Below are the code and all the weights of a small trained network. Each question names an input and a class and asks about switching units off, where a switched-off unit gives its printed mean instead of its output.

import numpy as np


def w(rows, s, z=0):
    codes = np.array(rows[::2]) - 128.0
    scale = np.full(codes.shape[1], s)
    scale[-1] = z or s
    return codes * scale


def norm(h):
    return h / np.sqrt((h * h).mean(-1, keepdims=True) + 1e-5)


def f(y):
    return y / 2 * (1 + np.tanh(0.7978845608 * (y + 0.044715 * y**3)))


def log_softmax(a):
    a = a - a.max(-1, keepdims=True)
    return a - np.log(np.exp(a).sum(-1, keepdims=True))


def net(x, mask):
    res = np.array(x, float).reshape(1, 8) / 4 @ E
    u = 0
    for l in range(2):
        y = f(norm(res) @ A[l][:, :-1].T + A[l][:, -1])
        res = res + np.where(mask[u : u + 5], y, B[l][:, -1]) @ B[l][:, :-1]
        u += 5
    return log_softmax(norm(res)[-1] @ U[:, :-1].T + U[:, -1])


A, B = {}, {}
E = w([
[82,160,74,144,135,36,122,167,182,141,93,161],'x0',
[144,20,123,78,122,85,45,201,153,167,176,190],'x1',
[113,147,130,32,145,206,169,65,100,113,97,121],'x2',
[172,149,74,59,101,92,152,165,195,164,84,121],'x3',
[150,97,157,156,62,188,80,142,151,105,111,161],'x4',
[104,161,132,126,136,124,137,53,68,72,92,189],'x5',
[131,113,175,183,255,114,187,118,183,163,65,146],'x6',
[157,146,167,159,122,187,118,165,84,144,155,110],'x7',
],0.0069)
A[0] = w([
[72,124,115,189,35,165,91,88,92,86,232,60,110],'0.n1',
[143,202,107,143,144,133,236,147,138,201,83,21,3],'0.n2',
[98,146,102,237,186,53,103,142,186,153,138,149,141],'0.n3',
[140,78,123,134,195,93,115,141,26,159,247,106,15],'0.n4',
[164,87,121,93,164,193,95,102,40,110,255,145,247],'0.n5',
],0.0054,0.0032)
B[0] = w([
[107,161,153,4,127,55,112,146,72,129,153,96,215],'0.n1',
[172,140,159,102,154,184,167,67,146,71,87,57,181],'0.n2',
[146,98,123,129,140,93,94,148,80,113,179,206,214],'0.n3',
[146,113,163,148,99,53,41,158,154,136,255,172,154],'0.n4',
[65,87,181,83,105,89,145,169,77,184,74,76,254],'0.n5',
],0.0072,0.0052)
A[1] = w([
[98,109,107,162,87,122,99,139,119,134,101,159,67],'1.n1',
[176,137,117,139,156,171,151,126,176,140,145,82,1],'1.n2',
[145,176,117,144,11,158,94,144,96,91,152,112,184],'1.n3',
[134,140,49,56,94,77,121,139,186,129,116,130,155],'1.n4',
[113,158,132,131,153,113,166,43,74,86,124,136,120],'1.n5',
],0.011,0.0057)
B[1] = w([
[199,75,203,154,201,196,176,139,125,112,163,117,138],'1.n1',
[218,20,195,126,168,210,209,80,172,179,119,136,148],'1.n2',
[139,21,187,85,64,12,39,254,104,215,208,99,241],'1.n3',
[77,83,206,31,28,179,46,161,49,180,165,7,254],'1.n4',
[40,177,63,83,37,86,132,164,96,88,91,138,236],'1.n5',
],0.0088,0.0069)
U = w([
[203,94,164,126,157,210,179,78,178,131,99,98,118],'0',
[72,203,86,107,113,128,182,88,96,54,57,121,125],'1',
[174,108,110,235,174,61,85,166,174,121,183,207,116],'2',
[101,84,173,86,96,92,73,169,78,163,165,95,181],'3',
[109,211,37,104,111,210,61,127,139,149,138,132,63],'4',
[197,206,12,147,123,182,46,21,189,124,235,140,8],'5',
[202,220,15,146,135,189,17,11,193,113,239,131,8],'6',
[188,218,28,152,117,181,41,9,195,140,238,143,8],'7',
],0.016,0.015)

Each question gives the input, the list of numbers given to net, and the class t.
The units are the neurons (one row each of A and B). Each row of codes is followed by its name. A weight is (code - 128) times the scale printed after its matrix; where a second scale follows, it is the last column's (A, B and U).
mask holds one flag per neuron, layer by layer. A switched-off neuron (its flag False) gives its mean, the last column of its row in B, instead of its output. The means were averaged over made-up inputs and are rounded, as every weight is.
A unit's drop is (log p(t) with every unit on - log p(t) with that unit switched off) / (log p(t) with every unit on - log p(t) with every unit switched off).
The circuit of an input: a set's keep is (log p(t) with only the set's units on - log p(t) with every unit switched off) / (log p(t) with every unit on - log p(t) with every unit switched off). Starting from all 10 units, units are removed one at a time, each time the one whose removal leaves the highest keep (on an exact tie, the one counted first), for as long as the keep stays at least 0.8.
circuit, biggest first: the units of the circuit, biggest drop first
most important unit: the unit with the biggest drop
top k neurons: the k neurons with the biggest drops, biggest first
top k neurons in layer l: the k neurons of layer l with the biggest drops, biggest first
drop when u is switched off: that unit's drop, to one decimal
input [-6,5,1,-1,6,8,5,-2], class 0: circuit, biggest first : (1.n3 1.n4)
input [0,4,6,7,-7,-8,2,3], class 0: circuit, biggest first : (1.n2 0.n2 1.n3 0.n5)
input [-2,3,0,-5,-8,-6,6,-1], class 2: top neuron in layer 1 : (1.n4)
input [-5,8,-8,-7,-6,-1,1,-2], class 2: circuit, biggest first : (1.n4 1.n3)
input [-3,4,6,4,1,7,0,2], class 1: circuit, biggest first : (1.n3 1.n4 0.n1)
input [1,7,3,-5,-1,1,6,-7], class 2: circuit, biggest first : (1.n4 0.n1 1.n3)
input [-6,6,2,5,-2,-2,6,1], class 0: top 3 neurons : (1.n3 0.n1 1.n5)
input [8,-1,1,-6,-7,1,5,-3], class 1: top 2 neurons : (1.n5 1.n3)
input [-3,-8,-7,6,-2,0,8,-1], class 0: top 2 neurons : (1.n2 0.n2)
input [2,-3,5,1,-1,0,8,6], class 0: top 4 neurons : (1.n2 0.n2 0.n1 0.n5)
input [-8,-3,-8,5,-3,1,5,-4], class 0: top 2 neurons : (1.n2 0.n2)
input [-2,3,-3,3,5,7,4,-6], class 2: top 2 neurons in layer 0 : (0.n1 0.n5)
input [6,-2,1,-7,-2,-5,2,-4], class 2: top 2 neurons : (1.n4 0.n3)
input [2,-5,7,2,-1,1,2,4], class 1: most important unit : 1.n5
input [1,-4,-2,-4,8,3,8,-6], class 1: top 2 neurons : (1.n3 1.n5)
input [7,-2,-6,-6,-5,2,0,-7], class 2: top 2 neurons in layer 0 : (0.n3 0.n1)
input [-2,-7,3,-4,1,-8,2,-2], class 0: drop when 1.n2 is switched off : 0.5
input [-7,-1,-4,1,7,3,6,-1], class 0: drop when 1.n3 is switched off : 0.2
input [1,2,-1,-8,6,6,8,-3], class 2: drop when 0.n2 is switched off : 0.1
input [-7,-4,-1,8,-2,6,3,4], class 1: drop when 1.n5 is switched off : 0.5
